-1, -49, -1, 1, -56, 7, 0, 1, 7, 7, -51, -2, 7
-1, -1, -1, 0, -1, 1, -1, -1, 2, 1, -1, 1, 2
-2, 1, -2, 1, 2, 2, -2, 0, 2, 2, 1, 1, 2
1, 0, 1, 0, 0, 0, 1, -1, -2, 0, 0, 0, -2
|
7, -1, -49, -1, 1, -56, 7, 0, 1, 7, 7, -51, -2
2, -1, -1, -1, 0, -1, 1, -1, -1, 2, 1, -1, 1
2, -2, 1, -2, 1, 2, 2, -2, 0, 2, 2, 1, 1
-2, 1, 0, 1, 0, 0, 0, 1, -1, -2, 0, 0, 0

42, -15, 11, 44, 43, -38, -35, -32, -36, 6, 21
3, -5, 6, -7, 0, 4, 4, -7, -4, 3, 1
4, 9, -2, 3, 3, -1, 8, -6, 4, -8, 0
3, 0, -6, -4, -1, 8, -3, 4, -2, 10, 3
|
21, 42, -15, 11, 44, 43, -38, -35, -32, -36, 6
1, 3, -5, 6, -7, 0, 4, 4, -7, -4, 3
0, 4, 9, -2, 3, 3, -1, 8, -6, 4, -8
3, 3, 0, -6, -4, -1, 8, -3, 4, -2, 10

9, 18
-13, -25
8, 21
-6, -10
-40, -23
9, 21
-12, -18
-26, -20
-10, -20
9, 18
-12, -17
|
18, 9
-25, -13
21, 8
-10, -6
-23, -40
21, 9
-18, -12
-20, -26
-20, -10
18, 9
-17, -12

-25, 19, -22, 24, -5, -16, 23, -14, -5, -17, 19, -13, -11
-23, 23, -22, 25, 4, -44, 25, -9, -14, -19, 23, -7, -5
-10, 7, -10, 7, 5, -42, 7, -2, -19, -8, 7, 0, 0
-25, 18, -23, 20, -6, 44, 20, -9, 15, -18, 17, -7, -6
8, -2, 8, -1, -2, 38, -2, 2, 24, 6, -2, 1, 1
0, -4, 0, -4, -2, 39, -4, 2, 13, -1, -4, 2, 2
-18, 8, -18, 6, -8, 39, 6, -9, 16, -15, 7, -7, -5
|
-11, -25, 19, -22, 24, -5, -16, 23, -14, -5, -17, 19, -13
-5, -23, 23, -22, 25, 4, -44, 25, -9, -14, -19, 23, -7
0, -10, 7, -10, 7, 5, -42, 7, -2, -19, -8, 7, 0
-6, -25, 18, -23, 20, -6, 44, 20, -9, 15, -18, 17, -7
1, 8, -2, 8, -1, -2, 38, -2, 2, 24, 6, -2, 1
2, 0, -4, 0, -4, -2, 39, -4, 2, 13, -1, -4, 2
-5, -18, 8, -18, 6, -8, 39, 6, -9, 16, -15, 7, -7

34, -33, 9, 1, 11, -37, -32, 20
18, -38, 0, -1, -40, -5, -8, -13
33, -30, -1, 12, 12, -29, -31, 26
-4, -23, 33, 2, -26, -7, -2, -13
33, -32, -15, 0, -18, -18, -30, -10
|
20, 34, -33, 9, 1, 11, -37, -32
-13, 18, -38, 0, -1, -40, -5, -8
26, 33, -30, -1, 12, 12, -29, -31
-13, -4, -23, 33, 2, -26, -7, -2
-10, 33, -32, -15, 0, -18, -18, -30

41, -15, -3, 5, -26, 35, -14, 0, 1, -13, 7
-13, 5, 0, -14, 46, 0, 1, -25, -8, 0, 2
24, -33, -24, -2, -40, -5, -30, 12, 2, -20, 2
9, 0, -29, 1, 0, -5, -24, 4, 1, -31, 2
|
7, 41, -15, -3, 5, -26, 35, -14, 0, 1, -13
2, -13, 5, 0, -14, 46, 0, 1, -25, -8, 0
2, 24, -33, -24, -2, -40, -5, -30, 12, 2, -20
2, 9, 0, -29, 1, 0, -5, -24, 4, 1, -31

-29, 1, -12, 4, -29, -8, -1
-22, 1, 22, -6, -6, -6, 11
-18, -1, 26, -1, -8, -11, 14
3, 2, 28, -7, 15, 2, 10
-33, 6, -19, -3, -29, -4, -8
-7, -4, -43, 17, -31, -8, -12
-9, 8, -31, -3, -15, 3, -17
-24, 17, -16, -19, -10, 10, -16
-21, -1, 14, 0, -12, -7, 9
-20, 1, 16, -2, -10, -9, 9
-27, -2, 11, -1, -15, -7, 8
|
-1, -29, 1, -12, 4, -29, -8
11, -22, 1, 22, -6, -6, -6
14, -18, -1, 26, -1, -8, -11
10, 3, 2, 28, -7, 15, 2
-8, -33, 6, -19, -3, -29, -4
-12, -7, -4, -43, 17, -31, -8
-17, -9, 8, -31, -3, -15, 3
-16, -24, 17, -16, -19, -10, 10
9, -21, -1, 14, 0, -12, -7
9, -20, 1, 16, -2, -10, -9
8, -27, -2, 11, -1, -15, -7
